Below are the code and all the weights of a small trained network. Each question names an input and a target symbol and asks about switching units off, where a switched-off unit gives its printed mean instead of its output.

import numpy as np


def w(rows, s, z=0):
    codes = np.array(rows[::2]) - 128.0
    scale = np.full(codes.shape[1], s)
    scale[-1] = z or s
    return codes * scale


def f(y):
    return np.maximum(y, 0)


def softmax(a):
    e = np.exp(a - a.max(-1, keepdims=True))
    return e / e.sum(-1, keepdims=True)


def log_softmax(a):
    a = a - a.max(-1, keepdims=True)
    return a - np.log(np.exp(a).sum(-1, keepdims=True))


def net(x, mask):
    ids = ['ΞΠΦΨαδζηλμστ'.index(c) for c in x.split()]
    T = len(ids)
    res = E[ids] + P[:T]
    u = 0
    for l in range(3):
        q, k, v = (res @ M[l].T for M in (Q, K, V))
        z = softmax(np.where(np.tri(T) > 0, q @ k.T / 2**0.5, -1e9)) @ v
        res = res + np.where(mask[u], z, O[l][:, -1]) @ O[l][:, :-1]
        u += 1
        y = f(res @ A[l][:, :-1].T + A[l][:, -1])
        res = res + np.where(mask[u : u + 12], y, B[l][:, -1]) @ B[l][:, :-1]
        u += 12
    return log_softmax(res[-1] @ U[:, :-1].T + U[:, -1])


Q, K, V, O, A, B = {}, {}, {}, {}, {}, {}
E = w([
[156,106,75,94,171,181],'Ξ',
[107,156,66,166,135,201],'Π',
[112,107,152,49,94,103],'Φ',
[98,131,132,74,113,4],'Ψ',
[136,130,145,95,78,27],'α',
[145,170,84,206,108,140],'δ',
[34,175,103,130,139,180],'ζ',
[113,120,137,112,141,142],'η',
[77,154,121,107,138,82],'λ',
[161,124,95,137,121,145],'μ',
[39,149,164,48,79,88],'σ',
[71,159,135,147,124,121],'τ',
],0.013)
P = w([
[150,108,193,134,191,140],'0',
[133,244,22,115,168,54],'1',
[140,96,77,12,84,184],'2',
[80,93,170,178,61,166],'3',
[146,247,23,119,170,55],'4',
[235,14,49,173,73,21],'5',
],0.014)
Q[0] = w([
[184,112,44,103,155,114],'L0H0',
[125,84,120,128,5,154],'L0H0',
],0.012)
K[0] = w([
[177,118,157,41,170,166],'L0H0',
[85,107,83,94,2,165],'L0H0',
],0.011)
V[0] = w([
[3,253,67,124,128,144],'L0H0',
[28,157,178,60,82,77],'L0H0',
],0.0047)
O[0] = w([
[70,114,49,168,183,122,4],'L0H0',
[80,12,110,105,187,98,168],'L0H0',
],0.012,0.0019)
A[0] = w([
[72,146,56,184,106,150,230],'L0N0',
[73,135,118,149,70,43,6],'L0N1',
[132,101,142,60,128,235,197],'L0N2',
[90,110,179,93,174,227,137],'L0N3',
[148,81,207,169,123,165,141],'L0N4',
[93,78,118,123,170,199,97],'L0N5',
[182,225,126,106,44,136,162],'L0N6',
[130,143,155,252,125,237,4],'L0N7',
[181,157,38,149,151,114,17],'L0N8',
[86,142,225,186,156,76,119],'L0N9',
[98,105,190,254,146,181,209],'L0N10',
[142,146,202,210,118,174,88],'L0N11',
],0.009,0.0035)
B[0] = w([
[186,43,152,45,141,42,188],'L0N0',
[170,104,120,148,127,213,173],'L0N1',
[155,112,86,33,98,164,201],'L0N2',
[69,150,62,70,5,150,168],'L0N3',
[220,165,190,122,95,88,168],'L0N4',
[144,210,149,171,120,196,155],'L0N5',
[91,132,106,125,255,159,255],'L0N6',
[120,113,98,172,244,193,152],'L0N7',
[36,141,187,83,59,82,212],'L0N8',
[37,167,235,125,193,23,154],'L0N9',
[110,213,161,190,156,238,171],'L0N10',
[209,143,168,161,182,163,157],'L0N11',
],0.0074,0.0076)
Q[1] = w([
[63,119,254,129,150,171],'L1H0',
[86,219,94,41,156,100],'L1H0',
],0.0087)
K[1] = w([
[79,111,117,240,71,129],'L1H0',
[164,213,255,90,173,77],'L1H0',
],0.0088)
V[1] = w([
[137,121,83,114,255,127],'L1H0',
[136,74,138,124,167,33],'L1H0',
],0.0091)
O[1] = w([
[109,96,207,140,5,238,197],'L1H0',
[107,91,61,218,107,162,3],'L1H0',
],0.011,0.0039)
A[1] = w([
[127,184,94,163,190,139,85],'L1N0',
[123,140,97,129,211,45,2],'L1N1',
[152,51,21,138,80,100,18],'L1N2',
[28,220,107,228,164,222,105],'L1N3',
[77,113,40,80,55,121,109],'L1N4',
[208,208,128,162,123,103,111],'L1N5',
[203,88,59,91,58,159,158],'L1N6',
[179,128,214,213,149,142,124],'L1N7',
[161,177,117,96,168,127,115],'L1N8',
[132,1,98,146,71,128,96],'L1N9',
[2,95,136,78,77,48,115],'L1N10',
[98,128,226,144,172,126,141],'L1N11',
],0.0085,0.006)
B[1] = w([
[119,151,93,183,101,166,158],'L1N0',
[155,106,148,97,167,250,211],'L1N1',
[98,193,158,135,254,104,211],'L1N2',
[46,168,62,36,114,107,178],'L1N3',
[160,97,116,166,155,125,238],'L1N4',
[89,118,97,127,109,179,186],'L1N5',
[93,80,209,129,151,93,254],'L1N6',
[151,112,40,156,170,117,192],'L1N7',
[94,110,162,117,77,139,235],'L1N8',
[78,138,226,159,131,189,224],'L1N9',
[177,86,53,141,79,156,245],'L1N10',
[141,132,64,141,161,74,225],'L1N11',
],0.0087,0.0083)
Q[2] = w([
[82,132,99,56,64,254],'L2H0',
[143,145,59,135,176,151],'L2H0',
],0.0078)
K[2] = w([
[217,235,27,226,34,195],'L2H0',
[194,144,68,89,116,4],'L2H0',
],0.005)
V[2] = w([
[192,128,176,168,180,166],'L2H0',
[170,3,75,96,171,187],'L2H0',
],0.0051)
O[2] = w([
[169,252,117,125,118,166,202],'L2H0',
[253,148,142,155,191,133,255],'L2H0',
],0.0057,0.0065)
A[2] = w([
[138,105,188,122,1,142,145],'L2N0',
[206,161,198,126,140,213,137],'L2N1',
[19,75,210,169,82,172,11],'L2N2',
[185,111,128,70,47,139,128],'L2N3',
[142,208,71,121,149,120,119],'L2N4',
[143,173,153,116,83,30,130],'L2N5',
[188,169,113,117,120,146,105],'L2N6',
[230,120,235,206,73,104,85],'L2N7',
[139,86,117,16,124,118,93],'L2N8',
[115,61,243,107,201,98,61],'L2N9',
[76,139,213,50,118,85,158],'L2N10',
[199,85,44,158,161,6,79],'L2N11',
],0.0086,0.011)
B[2] = w([
[69,142,187,97,212,142,184],'L2N0',
[107,52,81,90,165,111,255],'L2N1',
[231,231,118,156,98,83,178],'L2N2',
[116,92,105,171,150,52,196],'L2N3',
[148,136,157,237,111,108,190],'L2N4',
[188,101,168,175,217,176,152],'L2N5',
[80,106,131,130,150,88,172],'L2N6',
[68,176,110,73,107,198,171],'L2N7',
[147,231,143,138,113,88,206],'L2N8',
[99,159,2,128,101,137,210],'L2N9',
[143,88,178,233,73,136,224],'L2N10',
[115,198,180,102,32,230,162],'L2N11',
],0.0078,0.014)
U = w([
[185,167,219,199,164,56,161],'Ξ',
[198,124,164,154,77,239,109],'Π',
[105,232,124,37,180,157,16],'Φ',
[134,194,94,191,133,147,1],'Ψ',
[22,113,96,164,186,14,49],'α',
[63,196,154,113,83,160,91],'δ',
[134,79,80,131,31,165,196],'ζ',
[158,150,58,95,78,2,221],'η',
[138,10,103,238,65,101,194],'λ',
[61,33,202,105,144,133,188],'μ',
[193,27,108,170,175,125,129],'σ',
[58,75,61,117,65,76,209],'τ',
],0.0073,0.0058)

Each question gives the input, a string of symbols that net reads in full, and the target symbol t.
The units are the heads (2 rows each of Q, K, V and O) and the neurons (one row each of A and B). Each row of codes is followed by its name. A weight is (code - 128) times the scale printed after its matrix; where a second scale follows, it is the last column's (O, A, B and U).
mask holds one flag per unit, layer by layer, with each layer's heads first. A switched-off unit (its flag False) gives its mean, the last column of its rows in O or B, instead of its output. The means were averaged over made-up inputs and are rounded, as every weight is.
A unit's drop is (log p(t) with every unit on - log p(t) with that unit switched off) / (log p(t) with every unit on - log p(t) with every unit switched off).
The circuit of an input: a set's keep is (log p(t) with only the set's units on - log p(t) with every unit switched off) / (log p(t) with every unit on - log p(t) with every unit switched off). Starting from the 12 units with the biggest drops (on a tie, the unit counted first), units are removed one at a time, each time the one whose removal leaves the highest keep (on an exact tie, the one counted first), for as long as the keep stays at least 0.8.
circuit, biggest first: the units of the circuit, biggest drop first
most important unit: the unit with the biggest drop
top k neurons: the k neurons with the biggest drops, biggest first
top k neurons in layer l: the k neurons of layer l with the biggest drops, biggest first
input μ μ μ Π α, target Ξ: top 2 neurons	(L0N4, L0N8)
input Ξ μ η Π σ, target δ: circuit, biggest first	(L0N6, L0H0, L1H0, L2H0)
input ζ α Ξ μ δ, target λ: circuit, biggest first	(L1H0, L0N0, L0H0)
input δ μ η, target δ: most important unit	L2N2
input η Π Ψ Ψ η, target Φ: top 2 neurons	(L0N6, L1N1)
input Φ α μ, target Φ: top 2 neurons	(L0N6, L0N2)
input μ α η Ψ, target λ: circuit, biggest first	(L0H0, L1N10)
input η Φ μ Ξ μ, target Φ: top 3 neurons	(L0N6, L1N1, L0N4)
input ζ σ μ μ α, target λ: circuit, biggest first	(L1H0, L0H0)
input μ Ξ μ δ η λ, target μ: circuit, biggest first	(L0N6, L1H0, L2N0, L0H0)
input μ τ η Ψ, target λ: circuit, biggest first	(L0H0, L1N10)
input σ ζ η, target σ: top 3 neurons	(L0N9, L1N4, L0N3)
input η η Ψ δ τ, target Φ: top 4 neurons	(L0N6, L1N1, L0N4, L0N3)
input η μ Ψ Ξ Ψ σ, target Ψ: top 3 neurons	(L2N9, L2N2, L1N9)
input μ Ξ ζ, target μ: top 2 neurons	(L2N0, L0N6)
input η μ η, target η: top 3 neurons	(L0N4, L0N6, L0N3)
input λ λ δ μ μ, target ζ: most important unit	L0N8
input Ψ Π σ Ψ μ Ψ, target σ: top 4 neurons	(L1N9, L1N1, L0N3, L1N2)
input α Ψ μ, target α: top 2 neurons	(L1N2, L0N6)
input μ η μ, target μ: most important unit	L0H0
input μ Ξ η μ Π μ, target η: top 4 neurons	(L0N2, L0N3, L1N1, L0N6)
input η τ Ψ Φ Φ δ, target Ψ: top 2 neurons in layer 1	(L1N9, L1N2)
input Ψ α μ, target Ψ: top 3 neurons	(L2N2, L1N9, L2N9)
input μ τ η α η η, target η: top 3 neurons in layer 0	(L0N3, L0N2, L0N6)
input δ α Ψ δ Ψ μ, target Ψ: top 3 neurons in layer 2	(L2N9, L2N2, L2N7)
